Below are the code and all the weights of a small trained network. Each question names an input and a target symbol and asks about switching units off, where a switched-off unit gives its printed mean instead of its output.

import numpy as np


def w(rows, s, z=0):
    codes = np.array(rows[::2]) - 128.0
    scale = np.full(codes.shape[1], s)
    scale[-1] = z or s
    return codes * scale


def f(y):
    return y / 2 * (1 + np.tanh(0.7978845608 * (y + 0.044715 * y**3)))


def softmax(a):
    e = np.exp(a - a.max(-1, keepdims=True))
    return e / e.sum(-1, keepdims=True)


def log_softmax(a):
    a = a - a.max(-1, keepdims=True)
    return a - np.log(np.exp(a).sum(-1, keepdims=True))


def net(x, mask):
    ids = ['βδεητφψω'.index(c) for c in x.split()]
    T = len(ids)
    res = E[ids] + P[:T]
    u = 0
    for l in range(3):
        r = res
        for j in range(2):
            rows = slice(2 * j, 2 * j + 2)
            q, k, v = (r @ M[l][rows].T for M in (Q, K, V))
            z = softmax(np.where(np.tri(T) > 0, q @ k.T / 2**0.5, -1e9)) @ v
            o = O[l][rows]
            res = res + np.where(mask[u + j], z, o[:, -1]) @ o[:, :-1]
        u += 2
        y = f(res @ A[l][:, :-1].T + A[l][:, -1])
        res = res + np.where(mask[u : u + 8], y, B[l][:, -1]) @ B[l][:, :-1]
        u += 8
    return log_softmax(res[-1] @ U[:, :-1].T + U[:, -1])


Q, K, V, O, A, B = {}, {}, {}, {}, {}, {}
E = w([
[41,99,32],'β',
[149,223,192],'δ',
[114,54,91],'ε',
[2,66,174],'η',
[107,49,110],'τ',
[113,57,90],'φ',
[112,181,96],'ψ',
[116,58,65],'ω',
],0.0082)
P = w([
[36,254,139],'0',
[145,166,8],'1',
[126,78,176],'2',
[139,145,78],'3',
[128,76,176],'4',
[125,136,98],'5',
[129,75,178],'6',
[112,192,218],'7',
[128,78,178],'8',
[112,184,229],'9',
],0.0058)
Q[0] = w([
[135,106,93],'0.h0',
[3,106,82],'0.h0',
[187,133,112],'0.h1',
[105,114,109],'0.h1',
],0.032)
K[0] = w([
[135,119,164],'0.h0',
[2,51,102],'0.h0',
[179,149,103],'0.h1',
[82,102,112],'0.h1',
],0.028)
V[0] = w([
[131,136,142],'0.h0',
[248,205,222],'0.h0',
[120,171,181],'0.h1',
[157,145,254],'0.h1',
],0.0074)
O[0] = w([
[123,122,121,122],'0.h0',
[2,62,113,2],'0.h0',
[157,135,147,116],'0.h1',
[200,177,128,73],'0.h1',
],0.0086,0.0078)
A[0] = w([
[81,5,108,112],'0.n0',
[111,152,45,56],'0.n1',
[228,198,113,45],'0.n2',
[214,19,146,132],'0.n3',
[127,80,60,120],'0.n4',
[166,116,127,123],'0.n5',
[130,130,166,62],'0.n6',
[125,16,223,3],'0.n7',
],0.018,0.0043)
B[0] = w([
[186,87,124,126],'0.n0',
[139,45,171,199],'0.n1',
[106,109,206,252],'0.n2',
[181,32,190,241],'0.n3',
[1,132,154,187],'0.n4',
[137,160,110,155],'0.n5',
[109,113,156,99],'0.n6',
[121,234,100,152],'0.n7',
],0.019,0.0028)
Q[1] = w([
[63,76,151],'1.h0',
[69,104,119],'1.h0',
[107,145,140],'1.h1',
[228,2,60],'1.h1',
],0.0083)
K[1] = w([
[98,31,80],'1.h0',
[100,83,171],'1.h0',
[118,157,121],'1.h1',
[219,14,254],'1.h1',
],0.0069)
V[1] = w([
[178,18,73],'1.h0',
[71,231,196],'1.h0',
[137,201,172],'1.h1',
[143,255,157],'1.h1',
],0.0039)
O[1] = w([
[89,97,201,161],'1.h0',
[176,156,59,120],'1.h0',
[176,87,196,89],'1.h1',
[175,75,252,3],'1.h1',
],0.0035,0.0027)
A[1] = w([
[169,64,56,251],'1.n0',
[72,112,145,117],'1.n1',
[139,25,21,1],'1.n2',
[99,145,112,114],'1.n3',
[153,174,2,83],'1.n4',
[202,128,92,156],'1.n5',
[38,195,89,77],'1.n6',
[220,247,136,113],'1.n7',
],0.012,0.0047)
B[1] = w([
[45,167,165,254],'1.n0',
[162,131,168,206],'1.n1',
[161,81,113,168],'1.n2',
[115,169,119,123],'1.n3',
[252,139,163,117],'1.n4',
[192,172,173,165],'1.n5',
[144,101,45,151],'1.n6',
[102,45,66,232],'1.n7',
],0.026,0.0038)
Q[2] = w([
[253,78,200],'2.h0',
[204,160,115],'2.h0',
[160,130,126],'2.h1',
[169,157,120],'2.h1',
],0.035)
K[2] = w([
[137,232,146],'2.h0',
[60,251,112],'2.h0',
[140,108,142],'2.h1',
[166,98,144],'2.h1',
],0.035)
V[2] = w([
[182,187,137],'2.h0',
[49,114,123],'2.h0',
[253,126,97],'2.h1',
[139,9,248],'2.h1',
],0.0039)
O[2] = w([
[174,142,114,66],'2.h0',
[107,139,150,154],'2.h0',
[177,202,156,1],'2.h1',
[2,160,97,173],'2.h1',
],0.0051,0.0064)
A[2] = w([
[193,137,92,117],'2.n0',
[117,113,166,85],'2.n1',
[144,138,43,4],'2.n2',
[96,119,81,83],'2.n3',
[166,172,108,104],'2.n4',
[101,249,79,137],'2.n5',
[104,181,58,111],'2.n6',
[106,211,159,101],'2.n7',
],0.018,0.016)
B[2] = w([
[98,215,84,132],'2.n0',
[165,159,123,253],'2.n1',
[172,76,192,154],'2.n2',
[129,194,97,232],'2.n3',
[147,252,136,124],'2.n4',
[144,130,187,155],'2.n5',
[212,100,142,155],'2.n6',
[105,164,81,188],'2.n7',
],0.038,0.0051)
U = w([
[15,106,141,183],'β',
[162,96,100,59],'δ',
[137,151,144,32],'ε',
[129,78,17,163],'η',
[120,145,88,2],'τ',
[130,138,137,45],'φ',
[100,1,141,223],'ψ',
[128,89,225,162],'ω',
],0.0085,0.008)

Each question gives the input, a string of symbols that net reads in full, and the target symbol t.
The units are the heads (2 rows each of Q, K, V and O) and the neurons (one row each of A and B). Each row of codes is followed by its name. A weight is (code - 128) times the scale printed after its matrix; where a second scale follows, it is the last column's (O, A, B and U).
mask holds one flag per unit, layer by layer, with each layer's heads first. A switched-off unit (its flag False) gives its mean, the last column of its rows in O or B, instead of its output. The means were averaged over made-up inputs and are rounded, as every weight is.
A unit's drop is (log p(t) with every unit on - log p(t) with that unit switched off) / (log p(t) with every unit on - log p(t) with every unit switched off).
top k neurons: the k neurons with the biggest drops, biggest first
k most important neurons of layer l: the k neurons of layer l with the biggest drops, biggest first
heads that matter: for each layer, one digit per head in row order, 1 if its drop is at least 0.15 and else 0, layers parted by /
input φ ψ ψ ω β ω β ω ω ψ, target β: 2 most important neurons of layer 0 : [0.n2, 0.n3]
input ω η η β, target ω: top neuron : [1.n1]
input β β ε β δ τ η δ, target ψ: heads that matter : 10 / 01 / 00
input ω β β η β ε, target ω: heads that matter : 10 / 00 / 00
input ψ η β β ε β ω ψ β η, target ψ: heads that matter : 11 / 00 / 00
input ω η τ η τ ε, target ω: top 2 neurons : [0.n3, 1.n7]
input ω β τ β τ ψ, target ω: heads that matter : 10 / 10 / 00
input ε η ψ β β δ β β ω β, target η: heads that matter : 11 / 00 / 00
input β φ β η, target ω: 2 most important neurons of layer 0 : [0.n3, 0.n1]
input ψ β η β β ψ δ, target δ: top 4 neurons : [1.n7, 2.n2, 0.n3, 2.n3]
input τ β ε β β β η β, target η: heads that matter : 01 / 00 / 00
input ω η ε β ω δ η δ, target ψ: top 4 neurons : [1.n6, 0.n2, 1.n5, 1.n0]
input ψ ω β β η β η φ ω, target ω: top 3 neurons : [0.n3, 1.n2, 1.n0]
input ε β β η ψ β β, target β: heads that matter : 00 / 00 / 00
input δ β β φ, target ω: top 2 neurons : [2.n1, 1.n7]
input β η β ω η, target η: top neuron : [1.n7]
input β η β ψ β β β β ψ η, target ψ: top 2 neurons : [0.n6, 0.n4]
input ω η η β η ψ δ ε ω β, target ψ: 2 most important neurons of layer 0 : [0.n7, 0.n2]
input β β η β ψ β δ, target δ: top 2 neurons : [2.n2, 0.n7]
input η ψ η β, target ω: heads that matter : 01 / 00 / 00
input β β ω τ, target ω: 2 most important neurons of layer 1 : [1.n0, 1.n7]
input β β ψ β β δ, target ω: 2 most important neurons of layer 2 : [2.n5, 2.n6]
